Moves between states:
from | § & ~ ! @
x315 | x393 x650 x980 x819 x132
x887 | x237 x943 x557 x686 x164
x878 | x873 x601 x387 x86 x625
x33 | x854 x386 x329 x4 x748
x263 | x18 x980 x32 x395 x747
x822 | x94 x467 x86 x693 x388
x635 | x442 x602 x529 x301 x59
x164 | x520 x885 x427 x943 x686
x72 | x102 x52 x819 x935 x139
x898 | x4 x519 x300 x520 x237
x747 | x860 x102 x624 x980 x395
x624 | x747 x72 x816 x138 x393
x820 | x839 x86 x52 x625 x878
x436 | x59 x141 x157 x341 x126
x693 | x286 x59 x399 x635 x467
x980 | x315 x402 x138 x904 x102
x388 | x425 x635 x601 x467 x693
x529 | x635 x341 x640 x126 x436
x386 | x300 x977 x237 x427 x557
x885 | x451 x395 x834 x747 x263
x467 | x74 x301 x107 x59 x635
x393 | x395 x139 x315 x72 x138
x719 | x329 x887 x748 x300 x452
x686 | x519 x263 x977 x885 x943
x935 | x402 x94 x839 x387 x52
x819 | x72 x873 x904 x839 x650
x640 | x529 x536 x59 x383 x157
x602 | x383 x329 x341 x722 x721
x286 | x601 x640 x693 x442 x74
x816 | x624 x819 x395 x132 x315
x341 | x602 x719 x536 x854 x141
x519 | x427 x18 x686 x451 x197
x197 | x977 x860 x943 x18 x451
x722 | x136 x898 x854 x129 x329
x852 | x943 x624 x451 x32 x834
x102 | x132 x820 x72 x402 x904
x748 | x719 x557 x129 x386 x4
x834 | x885 x393 x18 x624 x32
x904 | x819 x878 x139 x820 x402
x402 | x650 x625 x935 x878 x820
x301 | x157 x722 x126 x721 x602
x383 | x126 x33 x602 x136 x536
x536 | x341 x748 x721 x33 x136
x59 | x640 x721 x436 x602 x301
x86 | x822 x107 x425 x399 x601
x601 | x388 x529 x286 x107 x399
x157 | x436 x136 x301 x536 x383
x138 | x980 x935 x132 x139 x72
x132 | x138 x839 x102 x650 x819
x557 | x887 x852 x520 x977 x427
x442 | x107 x383 x635 x157 x640
x451 | x852 x816 x885 x860 x18
x18 | x834 x315 x263 x816 x860
x427 | x164 x834 x519 x852 x977
x425 | x86 x442 x388 x74 x286
x129 | x748 x520 x452 x237 x898
x636 | x387 x693 x625 x388 x822
x300 | x898 x686 x386 x164 x887
x141 | x721 x452 x136 x719 x854
x4 | x452 x427 x898 x557 x386
x52 | x820 x425 x873 x94 x387
x520 | x557 x451 x164 x197 x519
x139 | x904 x387 x650 x52 x935
x721 | x536 x129 x141 x329 x722
x387 | x878 x286 x636 x425 x94
x126 | x301 x854 x383 x141 x341
x136 | x141 x4 x722 x748 x33
x107 | x467 x126 x442 x436 x529
x977 | x686 x32 x197 x834 x852
x74 | x399 x157 x467 x640 x442
x650 | x139 x636 x402 x873 x839
x237 | x386 x197 x887 x519 x520
x625 | x636 x399 x94 x601 x86
x452 | x129 x164 x4 x887 x300
x329 | x33 x237 x719 x898 x129
x395 | x816 x904 x393 x102 x980
x854 | x722 x300 x33 x452 x719
x943 | x197 x747 x852 x263 x885
x94 | x625 x74 x822 x286 x425
x873 | x52 x388 x878 x822 x636
x32 | x263 x138 x860 x393 x624
x860 | x32 x132 x747 x315 x816
x839 | x935 x822 x820 x636 x873
x399 | x693 x436 x74 x529 x107

The rows follow the links: the fewer symbols apart two states are, the more alike their rows tend to be.

Each row is also shifted at random along 10 hidden directions that mean nothing.

Name the state of each row.
[ -6 -28   2 -41 -15   5   2 -46  27 -11   4 -21 -26 -17 -30  19 -14  26 -30  -9  27  48  37  17 -16 -15  18 -11 -28 -29  -1 -13  32 -21   4  18 -25 -32  27 -31  16 -14] -> x425
[  21 -100  -27   -3  -42    7  -14  -22   34   31  -10  -34   -7   34  -32  -37   91  -23  -31   23    5   23   50    6   56  -49   26   28   -1  -22   -3   16   -6    9  -17   -9  -20  -37  -46   -1  -15   -9] -> x102
[ 44  16  -4   5  18 -16 -26 -23  19  -3   2  31  15  19   5 -18  44 -16   8   4 -17 -11 -28  -5   8  28 -12   7  18   4 -23  10   1  11 -15 -10   1 -22   7  33 -18  15] -> x887
[-54  -9  15  24  23 -78 -29   9   3   6 -37  17  22  22 -46  21  13 -55   7 -12   3 -54 -18  -6   1  30 -15  30 -25  10 -15 -32  41  19 -16   5 -29  48 -72  46  -3 -32] -> x898
[-14  57  46  17  12 -28   7  13  -2 -15 -26  -4  18 -18 -28  10 -46   5  12  -1  17 -14  -9  -7 -31  11 -12  -2  -4   2  18 -31   7 -10   8  23 -16  13 -21 -18  32   1] -> x301
[ 27  34 -18 -49 -16 -36  27   4   8  39  13 -19 -10  -4  24   2 -34 -26  13 -18  18  16  25  -4  10   1  -2   1  23  32  -4 -20  16  -8  -6  18  12  88 -22  21 -31   7] -> x873
[ 10  37  -8 -30 -17  15  -3  -2  43   7  26 -19 -35   0  36   0 -15  -3 -10 -23  -3  23 -10  21 -11   7  -8 -15  43   6  12   4  16 -47   8   6   3 -29  58  21  -6  10] -> x388
[-10  40 -13 -18  -2  19  -2 -17  19  13 -17 -23  32 -16  -1  -9  -3   1   7  16   3   5  10  16  10   5  -5  -6  56   0   2   7 -16   2  -8  -1 -48  26   7 -27 -11  11] -> x536
[-18  38  37  -4   5  36  50   0 -17   7  13   4  12  -4  16   5   1  13 -17 -14  19 -13  14  11 -48   2   5 -47   2   1   0  26 -43   3 -14  28  14  43   1 -17   7  22] -> x442
[ -48    1  -37   20    3  -22    9   35 -115    8   38   34   14  -23   39  -32   16  -18   36   19  -24   17  -25  -20   27   39  -27   48   26   33    0    8  -14    8    6   -8   55   24   25   20  -23   44] -> x32
[ 45  35   6  41  -9 -24 -13 -13 -11  10  19   5 -35 -21 -40 -11 -42 -26  22 -31  12 -29 -14  -6   9  17  -1  55   8  19  16 -29   9 -40  -6   7  10 -42  13  23   3   6] -> x387
[-38  40  24  18  17  32  23  14  22  17 -18  18  24   4  -4  25  -5 -12   1   5   2 -58  -4   9 -16  14  -2 -40  25  17   7  21 -33  13 -21  -5 -11  51 -11  12   7  -5] -> x721
[-41 -35  -4 -23  19 -10 -18   6 -14 -33 -17   4   5   4  -8  46 -31  20 -15   4   2   2   6 -17  -5 -11  19  -5 -51 -29 -32 -15  25  31  16  -1   0  10  -5 -20   0 -17] -> x197
[-15  -5  -5  14  -2 -15 -35  -8 -13 -12 -30  -5  14 -40 -66  19 -22  -6   5  33   7  13   3  11  19  25  -9  41  24 -11  23 -29  34 -21   9  -4 -52 -45  33 -24  30  -6] -> x602
[-37  36  -6  -5  15  24   7  -8  33  -6  -1  -7  16   5  54 -22   8  27  21 -13 -25   1 -30  21 -23   1 -22 -47  14   8   8  24 -12   7   6 -17 -25  21  -1  -9  -4 -21] -> x329
[ 28  46 -30 -13  24  15 -19 -42 -20 -11  14  28  19 -26   7  -6 -23  17  25   5 -10   1 -17  -9  15  31  -1  16  30   2 -31   8 -14  17  -8 -14  -5  -7  53 -12 -29  27] -> x557
[-83   5  27  30   4  25  33 -12 -48  -7  29  15  -5 -19   2 -17  24  18  -7 -20   6   4  -7  24 -50  18 -12 -18 -19   0  19  24 -23 -18  -7  20  10 -14  21 -13  25   9] -> x107
[ 47 -63  24 -13 -10  21   4  28  28 -10 -27  -3   7  15 -14  37  52   6 -48  42   1  28  21  22 -15  -6   0 -42  -5 -26  23  14  21  -6  10   3 -16 -28  17  -5  45 -13] -> x157
[  8 -66  68  21  -5 -43  47 -18 -14  17   7  41   3  36 -48 -13 119 -31 -42  -6  33   0  30   8 -49  16  -1 -22 -68  -1   0  13   4   6 -39  45  32  15 -67  41  32   3] -> x601
[-66 -47 -15  -2 -14  19  36   2 -18  25   3 -29 -12   1   1   7 -19   7  -4 -27  18 -16  39   6   0 -46  24 -12 -48   5  -1   6 -19  21  -8   2  -2  74 -58 -22 -13 -37] -> x650
[  0  62  34 -22 -14 -31 -19  -8  63 -11 -13 -60 -20  12  -1 -13 -43   0 -13 -45  19  12  -5   6 -30 -24   0   2   7 -19   3 -36  25 -40  17  36 -33 -24 -24 -13   4  -1] -> x399
[-26  39 -17 -14  10  29  -9  21  35  17 -20  15  14 -16  -2  54 -35 -23   5  30  -9 -31  -6  13  23  35  -9 -18  72  22  13   5   8  -9  -6 -24 -23  27  56  23  -1  -2] -> x141
[  4   5  28  12  -3  16   3  21  -1   4  -9 -11 -12   1 -33  43 -27 -22 -33 -16  22 -42  13   9 -21  -1  16  -2   0 -12   3  -4  -5 -18  -7  23  -8   4   5   5  14   1] -> x74
[-70  59  41 -15   5 -65  -8  45  36 -12 -31  -6  -2  -6  -9  41 -59 -20   7   1  10   3 -20  -4 -28  30 -28 -10  14  16  29 -54  63 -35  26  21 -11  21  -4  25  36 -11] -> x436
[ -1  56  26  11  -2 -32  -9 -11 -19  -4 -13 -11  15 -30 -46 -10 -29 -11   8   1  23   5   3  -3  -9  20  -9  36  24  -3  10 -33   8 -24   0  30 -25 -13   1 -21  15  26] -> x640
[ 23  -8  -9  -1 -18 -24 -11  23 -47 -14  15 -41 -21 -20  15 -10 -22  -1  -6 -27   0  38 -11  20 -20   1 -20  29  -3 -10  21 -19  32 -40  29  22 -14 -16  15 -17  10  -4] -> x286
[  2   4  34  35   0 -10 -28  23  23 -11 -43 -11   5  -2 -62  32 -21 -21 -15  12  11 -39  -4   5  -4   4   0  18   6 -15  22 -24  18 -19   4   5 -37 -36  -9  -1  37 -16] -> x126
[-16  49  32  -1  12 -65  26 -11 -25 -23  -1  38   1 -33 -23 -10 -73  38  53  16  20  31   5 -57  -3   6  -3  16 -48  24   7 -58  18   9  18  11  52   6 -22 -19  27  14] -> x315

From each start, follow one symbol. Which state do you reach?
Answer with the state's name.
new walk
[ 33  -6  -4 -23  -5  -9   0  20  22  -1   6  49 -11   2   7  20   4   0   7  57 -10  32   5 -34  37  19   1  -5  24  18   7  -9  20  -4  10 -21  60 -39  54  37  12  28]
!	x132
new walk
[ 20 -35  -6  -4  20 -31  -7  36 -19 -17 -20  14  16   4  19  31   5   0   6  10 -19   5 -22   7 -15  22 -25 -19 -30   4   6  -8  42  18  19 -13  -9  42 -15  13  15 -39]
§	x129
new walk
[ 19 -25   2  -6 -19 -53  10  -3   7  37  -7  -7 -12  10 -43   4   6 -46  -3 -11  27 -12  35  -8  20  -5   9  31 -13  18  -1 -29  23  -3 -20  17   2  45 -57  31 -11 -11]
@	x878
new walk
[-37  10  -7 -15  -8  -4   5 -37   0  -4  31  10 -37 -33 -11   3 -26  15   6 -16  10  37   3  15 -13  23  -5   4  -4   7  15 -12  31 -38   5   6   5 -40  61   2  14  -1]
§	x94
new walk
[ 24 -32 -45 -14 -28  24  11  37 -16  40  12 -22   3  18  42 -19  34 -26  -4  20 -13   6  22  -4  50 -25   7  11  46  16  -3  26 -32  11  -5 -16  22  39 -11  13 -40  19]
~	x138
new walk
[-51  67  28  17  38   2  11   3  35  -2 -13  24  16  19  20  17 -34  -1  22 -33  -7 -74 -36  -6 -34  12  -5 -42 -13  21 -14   5 -20  25 -14  -6   1  61 -36  25  -8 -22]
~	x898
new walk
[ 66 -32 -10  68  15  -9 -42   0 -39 -13  -8  43  10 -19 -48  -2  33 -21  16  29 -24 -24 -37   8  22  48 -23  49   9   3  19   2  17  -8  -5 -30 -16 -70  35  22  24  -8]
§	x719
new walk
[ 30  13   4  12   2 -51 -15   6   9  17 -22  14  32   7 -15 -23  54 -43  17  25 -10   1 -17   6  16  40 -34  21  44  23  14  -9  23  -4 -12  -2 -23  14 -24  36   3   7]
§	x136
new walk
[ 49  48  18  31  -3  19  -3  -2 -11  12  19  14 -18 -15 -29   7 -18 -28  -7 -13  12 -38  -9   5  -4  28   3  27  42   8   7   2 -20 -38 -17  15  13 -38  49  23   3  37]
&	x59
new walk
[  7   4 -10   3 -26 -27 -11  12  47  38  -9 -26 -20  23 -14 -12  -7 -45   8  -8   6 -25  12 -12  43 -22   9  33  27  20   6 -21   6 -15  -9  -5   1   9 -43  36 -22  -6]
~	x139
new walk
[ -1 -16   9  49 -17  43  -9 -24 -42  -8  16 -45  -7 -11 -21 -49  30  10 -22 -35   8  -7  -1  31 -23 -25   7  30  -7 -36   9  25 -41 -23  -6  20 -37 -63  -3 -50   5   8]
§	x74
new walk
[-33  27  -8  77   9  25 -37 -28 -11  -2  -6  -9  12 -16 -32 -47  10  -8  27 -18 -18 -52 -39  22  10  10 -14  45  28  -3  16  13 -32 -12 -15 -20 -53 -59  -2 -15  -3  -9]
~	x33
new walk
[-26  13  18   1   0  -9  41 -12   9  17  11  15 -21  -5 -11  10 -38   5  15 -23  22 -19  20 -12 -14  -9  13 -18 -39  26   6 -13  -4   3 -13   7  29  45 -31  10   4 -17]
§	x935
new walk
[  3  43 -31   1  -7  35  -7  -6 -13  -3  45   5 -50 -48  21  14 -75  15  19 -21 -10  12 -23  16   2  27  -9  14  37  19  27  -3  13 -55  17 -14  15 -52 111   6   2   7]
§	x625
new walk
[ -5  -5 -38 -36  10   7  -5 -36 -47 -22  27   3  21 -13  47 -38  25  42  12   7 -18  64  -6  -3   2   5  -6   2  -1 -16 -32  19 -10  26  10  -3   4  -6  30 -39 -28  26]
!	x834
new walk
[ -2 -10 -10  28  18  37 -23  13   4  -6 -12 -23   9  31  22   5   2  -8 -12 -37 -19 -69 -28  13 -10 -25  10  -9 -15 -19 -25  28 -32  27  -7 -13 -30  21 -36  -3 -27 -29]
~	x887
new walk
[ 30 -47 -18  30 -17  -6 -12   3 -32 -13   5 -10 -28 -28 -29 -10 -34  20  19   8  -1  22   7 -11  27 -22   7  44 -34  -3  28 -24  17 -13  23 -17   7 -56   5 -26  21 -21]
§	x72
